Here is a tiny trained network, its code and every weight. The questions are about switching its units off for an input and a class, where a switched-off unit gives its printed mean instead of its output.

import numpy as np


def w(rows, s, z=0):
    codes = np.array(rows[::2]) - 128.0
    scale = np.full(codes.shape[1], s)
    scale[-1] = z or s
    return codes * scale


def f(y):
    return np.maximum(y, 0)


def log_softmax(a):
    a = a - a.max(-1, keepdims=True)
    return a - np.log(np.exp(a).sum(-1, keepdims=True))


def net(x, mask):
    res = np.array(x, float).reshape(1, 4) / 4 @ E
    y = f(res @ A[0][:, :-1].T + A[0][:, -1])
    res = res + np.where(mask, y, B[0][:, -1]) @ B[0][:, :-1]
    return log_softmax(res[-1] @ U[:, :-1].T + U[:, -1])


A, B = {}, {}
E = w([
[129,204,124,41,169,173,76,187,44,197,100,206],'x0',
[218,63,177,87,76,226,80,89,181,75,126,152],'x1',
[155,193,40,157,29,136,127,79,85,116,182,169],'x2',
[139,131,110,172,157,184,119,156,57,36,138,2],'x3',
],0.0098)
A[0] = w([
[7,181,146,178,141,56,126,149,93,170,154,91,108],'N0',
[112,177,86,159,189,54,105,146,89,148,116,132,126],'N1',
[101,172,106,175,115,190,104,163,88,85,173,70,70],'N2',
[163,221,59,141,33,130,114,109,92,135,236,149,103],'N3',
[235,67,154,101,116,173,31,78,159,64,105,183,131],'N4',
[125,143,67,157,166,45,153,141,89,198,168,113,101],'N5',
[113,129,55,202,155,76,111,169,180,142,105,118,87],'N6',
[93,155,92,139,198,26,202,173,114,135,112,122,120],'N7',
[136,168,117,116,143,133,48,183,72,162,37,194,3],'N8',
[154,130,114,119,101,57,176,83,186,208,50,207,66],'N9',
[141,116,103,187,175,196,141,173,61,69,89,67,88],'N10',
[30,145,50,125,156,35,227,188,147,140,158,167,108],'N11',
[112,182,109,36,119,141,90,210,87,184,158,163,57],'N12',
[151,113,167,88,255,80,95,146,179,137,44,73,53],'N13',
[119,126,162,101,78,56,161,118,179,203,112,188,64],'N14',
[47,152,104,184,153,81,137,184,119,180,138,106,97],'N15',
[127,82,133,188,106,91,163,42,198,126,159,78,92],'N16',
[111,115,161,103,96,49,126,109,209,195,144,251,108],'N17',
[90,36,215,120,228,111,124,183,137,142,64,116,97],'N18',
[164,171,119,154,167,134,84,132,76,114,177,23,76],'N19',
[114,86,145,168,74,64,150,48,218,200,147,108,109],'N20',
[149,127,118,240,112,117,229,39,180,113,151,102,67],'N21',
[161,174,110,169,57,103,114,130,92,123,177,144,104],'N22',
[195,142,46,154,60,105,128,124,76,111,212,188,95],'N23',
[121,83,162,194,99,61,227,93,219,124,162,17,78],'N24',
[195,136,92,46,177,180,62,203,82,170,89,180,98],'N25',
[142,178,56,152,66,178,190,32,68,133,150,147,58],'N26',
[134,208,112,70,147,186,118,154,81,148,100,160,52],'N27',
[106,161,40,147,84,137,132,56,98,122,129,158,103],'N28',
[203,64,217,96,127,143,102,151,149,118,158,124,149],'N29',
[65,163,71,151,187,95,182,118,96,133,121,138,122],'N30',
[80,194,105,121,174,42,187,110,87,129,128,101,83],'N31',
[237,58,166,121,136,181,12,63,92,72,114,212,134],'N32',
[77,61,192,77,187,125,169,216,176,148,52,86,102],'N33',
[164,200,120,64,167,162,27,169,52,200,42,132,79],'N34',
[135,124,101,136,119,95,147,118,204,172,108,236,81],'N35',
[155,117,182,177,138,152,130,168,13,38,132,109,109],'N36',
],0.0064,0.0025)
B[0] = w([
[121,99,118,30,92,225,185,79,174,88,118,142,226],'N0',
[146,113,97,80,82,159,195,81,159,127,159,124,205],'N1',
[144,183,203,123,112,113,133,121,87,87,105,103,206],'N2',
[116,87,158,254,230,71,68,43,211,175,38,162,229],'N3',
[177,22,77,30,3,229,205,138,168,69,149,206,248],'N4',
[176,80,102,124,87,194,141,127,132,119,144,170,202],'N5',
[131,92,84,92,131,171,179,169,177,115,157,116,173],'N6',
[217,66,87,90,63,192,185,119,184,121,165,190,225],'N7',
[82,156,82,125,110,129,109,169,116,152,172,74,211],'N8',
[168,175,208,116,212,142,132,180,56,80,121,131,216],'N9',
[213,218,233,117,196,81,110,192,16,82,120,141,233],'N10',
[199,106,113,57,80,157,195,136,129,118,122,156,223],'N11',
[74,140,118,160,97,92,52,181,134,139,200,118,223],'N12',
[112,121,136,200,167,67,114,74,161,195,36,153,230],'N13',
[164,181,204,82,171,89,131,169,47,96,110,148,208],'N14',
[131,115,88,39,96,181,166,111,161,103,102,172,210],'N15',
[57,133,86,136,80,144,78,187,83,158,169,58,221],'N16',
[172,223,217,118,187,90,96,216,12,42,110,102,246],'N17',
[120,133,117,254,210,33,145,6,183,201,56,171,252],'N18',
[224,198,229,73,238,83,135,201,76,39,119,134,214],'N19',
[109,179,118,133,104,59,69,174,92,123,207,72,212],'N20',
[84,126,51,155,109,82,61,173,115,132,178,82,222],'N21',
[112,112,120,159,128,44,112,101,165,183,43,129,184],'N22',
[139,127,140,212,154,135,118,9,155,200,57,181,212],'N23',
[55,148,98,173,60,104,94,200,127,163,209,85,255],'N24',
[71,103,118,142,94,129,75,149,160,146,171,69,242],'N25',
[132,130,114,175,200,91,143,42,124,197,78,176,206],'N26',
[65,123,78,149,124,102,81,160,133,174,215,51,208],'N27',
[130,109,133,159,147,80,127,76,169,166,65,183,190],'N28',
[167,84,81,81,42,181,189,96,190,130,89,128,210],'N29',
[167,62,113,87,58,179,204,128,191,83,132,168,202],'N30',
[173,83,123,82,81,187,145,166,202,97,111,140,209],'N31',
[173,41,62,91,63,191,188,161,195,89,126,145,244],'N32',
[68,141,132,191,194,86,114,34,160,249,50,207,249],'N33',
[73,123,100,156,80,100,67,171,157,161,225,76,253],'N34',
[179,217,183,111,172,94,117,161,67,41,104,165,207],'N35',
[186,156,209,83,203,79,126,166,44,111,113,141,217],'N36',
],0.0053,0.0093)
U = w([
[176,101,88,60,97,213,163,116,158,110,98,163,174],'0',
[112,140,127,205,178,103,101,35,140,193,19,161,243],'1',
[181,191,209,102,175,118,107,182,2,74,94,135,68],'2',
[44,145,76,151,111,121,65,182,109,159,211,79,1],'3',
],0.0094,0.00086)

Each question gives the input, the list of numbers given to net, and the class t.
The units are the neurons (one row each of A and B). Each row of codes is followed by its name. A weight is (code - 128) times the scale printed after its matrix; where a second scale follows, it is the last column's (A, B and U).
mask holds one flag per neuron, in row order. A switched-off neuron (its flag False) gives its mean, the last column of its row in B, instead of its output. The means were averaged over made-up inputs and are rounded, as every weight is.
A unit's drop is (log p(t) with every unit on - log p(t) with that unit switched off) / (log p(t) with every unit on - log p(t) with every unit switched off).
The circuit of an input: a set's keep is (log p(t) with only the set's units on - log p(t) with every unit switched off) / (log p(t) with every unit on - log p(t) with every unit switched off). Starting from the 12 units with the biggest drops (on a tie, the unit counted first), units are removed one at a time, each time the one whose removal leaves the highest keep (on an exact tie, the one counted first), for as long as the keep stays at least 0.8.
circuit, biggest first: the units of the circuit, biggest drop first
top k neurons: the k neurons with the biggest drops, biggest first
drop of u: that unit's drop, to one decimal
input [3,-5,8,2], class 1: circuit, biggest first -> N3
input [0,-4,7,7], class 1: top 4 neurons -> N3, N23, N26, N17
input [5,3,8,-8], class 1: top 2 neurons -> N3, N23
input [-5,-2,0,5], class 2: top 3 neurons -> N10, N19, N34
input [5,7,-8,3], class 1: top 3 neurons -> N18, N33, N13
input [-6,-5,2,6], class 2: top 2 neurons -> N19, N10
input [3,-7,1,-8], class 2: top 2 neurons -> N17, N9
input [-8,-8,7,-5], class 0: top 2 neurons -> N11, N0
input [1,6,2,7], class 2: top 2 neurons -> N10, N36
input [7,0,5,-6], class 3: top 2 neurons -> N34, N27
input [-5,-1,-7,6], class 1: top 4 neurons -> N18, N33, N13, N17
input [-8,0,3,-7], class 3: top 2 neurons -> N24, N21
input [-8,7,0,8], class 2: top 3 neurons -> N10, N36, N19
input [8,-2,-8,-4], class 1: top 2 neurons -> N18, N33
input [-5,-7,2,8], class 2: circuit, biggest first -> N19
input [6,3,-2,-5], class 3: drop of N25 -> 0.2
input [1,-5,4,-4], class 0: drop of N33 -> 0.0
input [6,-5,7,6], class 1: drop of N23 -> 0.1
